B =
 42   -3  -28   36  -25  -11    2   16
-11   -6   -9   -3    9  -15  -31  -15
-10   -5   -4   -5   -8    1   -9  -19
-16  -28   -6   -9  -17    7   40   13
-40  -18    5   15    4   45   14    3
  9  -13   -3   12   -3    3  -28    1
 33  -12  -26   25  -21  -10   -3   12
-33   -7    2    5   -4   27   11    4
Indices start at 0.
(0, 0) = 42
(7, 5) = 27
(4, 7) = 3
(0, 7) = 16
(7, 4) = -4
(7, 7) = 4
(1, 0) = -11
(5, 6) = -28
(5, 1) = -13
(1, 6) = -31
(4, 0) = -40
(2, 5) = 1
(5, 5) = 3
(6, 2) = -26
(3, 2) = -6
(1, 7) = -15
(6, 1) = -12
(7, 0) = -33
(3, 7) = 13
(7, 6) = 11
(1, 2) = -9
(3, 1) = -28
(6, 5) = -10

data =
[[-18   7 -33 -20 -24  -7  -2  -1 -25 -32]
 [ 10   6 -23   2   3   1 -11  -6 -19 -27]
 [-13 -32 -23   7 -16  -6 -11 -21 -26 -26]
 [-17  -9 -13 -28   4 -22 -28 -31   7 -14]
 [ -4 -29   2   4   5 -34 -18 -22  12  -2]
 [ -1   6 -11 -26  15 -18 -30 -25  11 -13]
 [-19  20 -18   5 -17  21  -4 -19 -40 -17]
 [-18   0 -17  11 -33 -12  17   9 -28 -18]
 [-14  -4 -19 -30   3 -17 -27 -27   2 -20]
 [-18  -8 -18   9 -32 -20  17  12 -22 -21]
 [-11 -34 -15 -13   1 -27 -25 -28   3 -18]
 [-31 -27  -8  -2 -23 -32   1 -13  -5 -11]
 [-12  31 -19  -6 -14   7   1  -3 -26 -20]
 [ -1  14  -7   7   4   9 -16 -24 -18  -8]]
data[0, 0] -> -18
data[2, 1] -> -32
data[11] -> [-31, -27, -8, -2, -23, -32, 1, -13, -5, -11]
data[:, 9] -> [-32, -27, -26, -14, -2, -13, -17, -18, -20, -21, -18, -11, -20, -8]
data[11, 3] -> -2
data[10, 7] -> -28
data[3, 6] -> -28
data[1, 6] -> -11
data[7, 9] -> -18
data[11, 6] -> 1
data[7, 3] -> 11
data[13, 9] -> -8
data[6, 6] -> -4
data[:, 5] -> [-7, 1, -6, -22, -34, -18, 21, -12, -17, -20, -27, -32, 7, 9]
data[2, 4] -> -16
data[6, 3] -> 5
data[10, 2] -> -15
data[12, 9] -> -20
data[0, 5] -> -7
data[8, 5] -> -17
data[2] -> [-13, -32, -23, 7, -16, -6, -11, -21, -26, -26]
data[3, 5] -> -22
data[3, 7] -> -31
data[12, 7] -> -3
data[1, 1] -> 6
data[12, 4] -> -14
data[7, 2] -> -17
data[:, 7] -> [-1, -6, -21, -31, -22, -25, -19, 9, -27, 12, -28, -13, -3, -24]
data[4, 5] -> -34
data[:, 2] -> [-33, -23, -23, -13, 2, -11, -18, -17, -19, -18, -15, -8, -19, -7]
data[0] -> [-18, 7, -33, -20, -24, -7, -2, -1, -25, -32]
data[10, 1] -> -34
data[5, 1] -> 6
data[:, 8] -> [-25, -19, -26, 7, 12, 11, -40, -28, 2, -22, 3, -5, -26, -18]
data[0, 9] -> -32
data[:, 3] -> [-20, 2, 7, -28, 4, -26, 5, 11, -30, 9, -13, -2, -6, 7]

M =
[[ 27  33  -5  12  37 -31 -16  31  24]
 [-30  80 -51 -34  31  -4  30  30  38]
 [ 77 -14  36  84  -9  17   7 -23 -22]
 [  4  20  36 -14 -17  70  29  32  80]
 [-27 -38 -15 -24  12 -71 -14 -33 -67]
 [ 33 -53  19  43  11  20   0   2 -22]
 [-12 -36  -9 -75 -25 -20  31 -14 -18]
 [ 39  21   8  71  19 -17   2  38  11]
 [-24  45 -29   7  53  14 -37  29  10]
 [  4 -18  44 -23 -77  30 -37  -8  -4]
 [ 23 -21 -23  13  32  -9 -61  16  65]
 [  1  38 -14  14 -10   6 -35  57  -5]
 [ -2 -37 -16 -31 -76  49  57  -1  51]
 [ 11 -61 -17 -48 -46 -10   0 -12 -14]
 [ 14 -13  -1 -62  35 -62  29 -46 -25]
 [ 49  -3  43 -49 -11  30 -28 -68 -20]]
Indices start at 0.
row 0 col 0 -> 27
row 14 col 1 -> -13
row 15 col 5 -> 30
row 15 col 0 -> 49
row 6 col 3 -> -75
row 11 col 8 -> -5
row 12 col 2 -> -16
row 8 col 8 -> 10
row 12 col 7 -> -1
row 11 col 0 -> 1
row 14 col 2 -> -1
row 6 col 7 -> -14
row 6 col 8 -> -18
row 2 col 8 -> -22
row 3 col 8 -> 80
row 11 col 7 -> 57
row 10 col 3 -> 13
row 2 col 6 -> 7
row 13 col 1 -> -61
row 5 col 0 -> 33
row 8 col 6 -> -37
row 4 col 5 -> -71
row 0 col 5 -> -31
row 2 col 0 -> 77
row 9 col 4 -> -77
row 15 col 1 -> -3
row 3 col 0 -> 4
row 13 col 6 -> 0
row 10 col 4 -> 32
row 8 col 5 -> 14
row 14 col 3 -> -62
row 13 col 7 -> -12
row 3 col 3 -> -14
row 13 col 2 -> -17
row 9 col 7 -> -8
row 5 col 5 -> 20
